Below are the code and all the weights of a small trained network. Each question names an input and a class and asks about switching units off, where a switched-off unit gives its printed mean instead of its output.

import numpy as np


def w(rows, s, z=0):
    codes = np.array(rows[::2]) - 128.0
    scale = np.full(codes.shape[1], s)
    scale[-1] = z or s
    return codes * scale


def norm(h):
    return h / np.sqrt((h * h).mean(-1, keepdims=True) + 1e-5)


def f(y):
    return np.maximum(y, 0)


def log_softmax(a):
    a = a - a.max(-1, keepdims=True)
    return a - np.log(np.exp(a).sum(-1, keepdims=True))


def net(x, mask):
    res = np.array(x, float).reshape(1, 7) / 4 @ E
    u = 0
    for l in range(2):
        y = f(norm(res) @ A[l][:, :-1].T + A[l][:, -1])
        res = res + np.where(mask[u : u + 7], y, B[l][:, -1]) @ B[l][:, :-1]
        u += 7
    return log_softmax(norm(res)[-1] @ U[:, :-1].T + U[:, -1])


A, B = {}, {}
E = w([
[137,126,119,105,106,149,219],'x0',
[62,115,179,199,163,170,240],'x1',
[122,151,123,106,115,59,142],'x2',
[108,116,100,95,140,123,117],'x3',
[209,169,139,185,53,36,134],'x4',
[23,130,54,162,123,78,128],'x5',
[100,91,254,134,110,89,148],'x6',
],0.0074)
A[0] = w([
[233,172,12,114,106,24,76,65],'L0N1',
[154,130,216,133,134,120,238,28],'L0N2',
[64,135,101,151,84,105,134,26],'L0N3',
[25,151,146,117,149,5,103,89],'L0N4',
[166,136,156,132,120,112,175,5],'L0N5',
[72,158,40,166,126,140,190,79],'L0N6',
[171,88,185,102,75,105,123,54],'L0N7',
],0.015,0.0034)
B[0] = w([
[251,189,169,132,87,122,158,251],'L0N1',
[218,196,112,127,82,107,144,218],'L0N2',
[129,153,123,170,108,162,166,163],'L0N3',
[74,80,76,108,140,102,151,208],'L0N4',
[168,128,138,131,128,129,129,159],'L0N5',
[70,89,102,119,150,130,127,200],'L0N6',
[100,74,120,153,127,111,129,190],'L0N7',
],0.02,0.012)
A[1] = w([
[47,151,81,218,82,54,147,103],'L1N1',
[146,76,200,240,143,163,124,76],'L1N2',
[105,206,74,200,122,169,192,6],'L1N3',
[69,85,173,174,141,35,134,8],'L1N4',
[121,172,251,171,110,109,188,71],'L1N5',
[94,104,175,145,130,114,96,55],'L1N6',
[147,131,107,30,94,119,248,104],'L1N7',
],0.015,0.0023)
B[1] = w([
[41,93,167,154,163,94,133,200],'L1N1',
[131,68,164,155,252,53,191,149],'L1N2',
[62,54,120,93,95,107,94,187],'L1N3',
[71,130,43,165,115,138,135,165],'L1N4',
[254,103,62,109,122,111,131,193],'L1N5',
[131,118,90,139,169,184,176,135],'L1N6',
[26,121,137,202,143,89,36,250],'L1N7',
],0.012,0.014)
U = w([
[104,163,124,81,194,230,99,3],'0',
[231,182,109,153,76,75,134,184],'1',
[12,105,64,164,134,90,122,210],'2',
],0.011,0.0024)

Each question gives the input, the list of numbers given to net, and the class t.
The units are the neurons (one row each of A and B). Each row of codes is followed by its name. A weight is (code - 128) times the scale printed after its matrix; where a second scale follows, it is the last column's (A, B and U).
mask holds one flag per neuron, layer by layer. A switched-off neuron (its flag False) gives its mean, the last column of its row in B, instead of its output. The means were averaged over made-up inputs and are rounded, as every weight is.
A unit's drop is (log p(t) with every unit on - log p(t) with that unit switched off) / (log p(t) with every unit on - log p(t) with every unit switched off).
The circuit of an input: a set's keep is (log p(t) with only the set's units on - log p(t) with every unit switched off) / (log p(t) with every unit on - log p(t) with every unit switched off). Starting from the 12 units with the biggest drops (on a tie, the unit counted first), units are removed one at a time, each time the one whose removal leaves the highest keep (on an exact tie, the one counted first), for as long as the keep stays at least 0.8.
units of the circuit, in order: the units of the circuit, biggest drop first
unit that matters most: the unit with the biggest drop
top k neurons: the k neurons with the biggest drops, biggest first
top k neurons in layer l: the k neurons of layer l with the biggest drops, biggest first
drop when u is switched off: that unit's drop, to one decimal
input [3,6,5,-5,3,-1,-7], class 2: top 2 neurons in layer 0 => [L0N6, L0N1]
input [1,-5,-8,4,-3,4,0], class 0: unit that matters most => L0N4
input [-4,-6,-3,1,-5,-6,6], class 2: top 2 neurons in layer 0 => [L0N1, L0N2]
input [-4,0,-6,8,-8,-2,-8], class 0: top 2 neurons => [L1N7, L0N4]
input [-4,-8,-8,-3,-7,-6,8], class 2: top 2 neurons => [L0N1, L0N2]
input [8,-1,5,1,4,5,7], class 2: top 2 neurons => [L0N1, L0N4]
input [-1,-4,-2,8,-1,-6,5], class 2: top 3 neurons => [L0N1, L0N7, L0N2]
input [8,-3,0,-2,-6,-8,-5], class 2: top 2 neurons => [L0N1, L1N7]
input [-2,3,-4,-6,6,4,4], class 2: top 4 neurons => [L0N1, L0N4, L1N1, L1N3]
input [4,-8,-8,1,-8,-5,6], class 0: top 2 neurons => [L0N1, L1N7]
input [4,3,1,-2,-3,0,3], class 1: top 2 neurons => [L0N2, L0N4]
input [-1,5,4,-5,7,4,2], class 2: top 2 neurons => [L0N1, L0N4]
input [-5,-8,-8,6,-8,-1,-7], class 0: top 2 neurons => [L0N2, L1N5]
input [-8,-7,6,8,-7,0,-6], class 1: units of the circuit, in order => [L0N1]
input [-3,-2,-1,-6,-8,-6,2], class 0: top 2 neurons in layer 0 => [L0N1, L0N2]
input [-8,5,1,-3,-8,-5,7], class 1: drop when L0N2 is switched off => 0.1
input [1,2,-1,-3,5,3,1], class 2: drop when L0N1 is switched off => 1.5
input [4,-4,-6,0,-6,0,-1], class 0: drop when L1N3 is switched off => 0.1
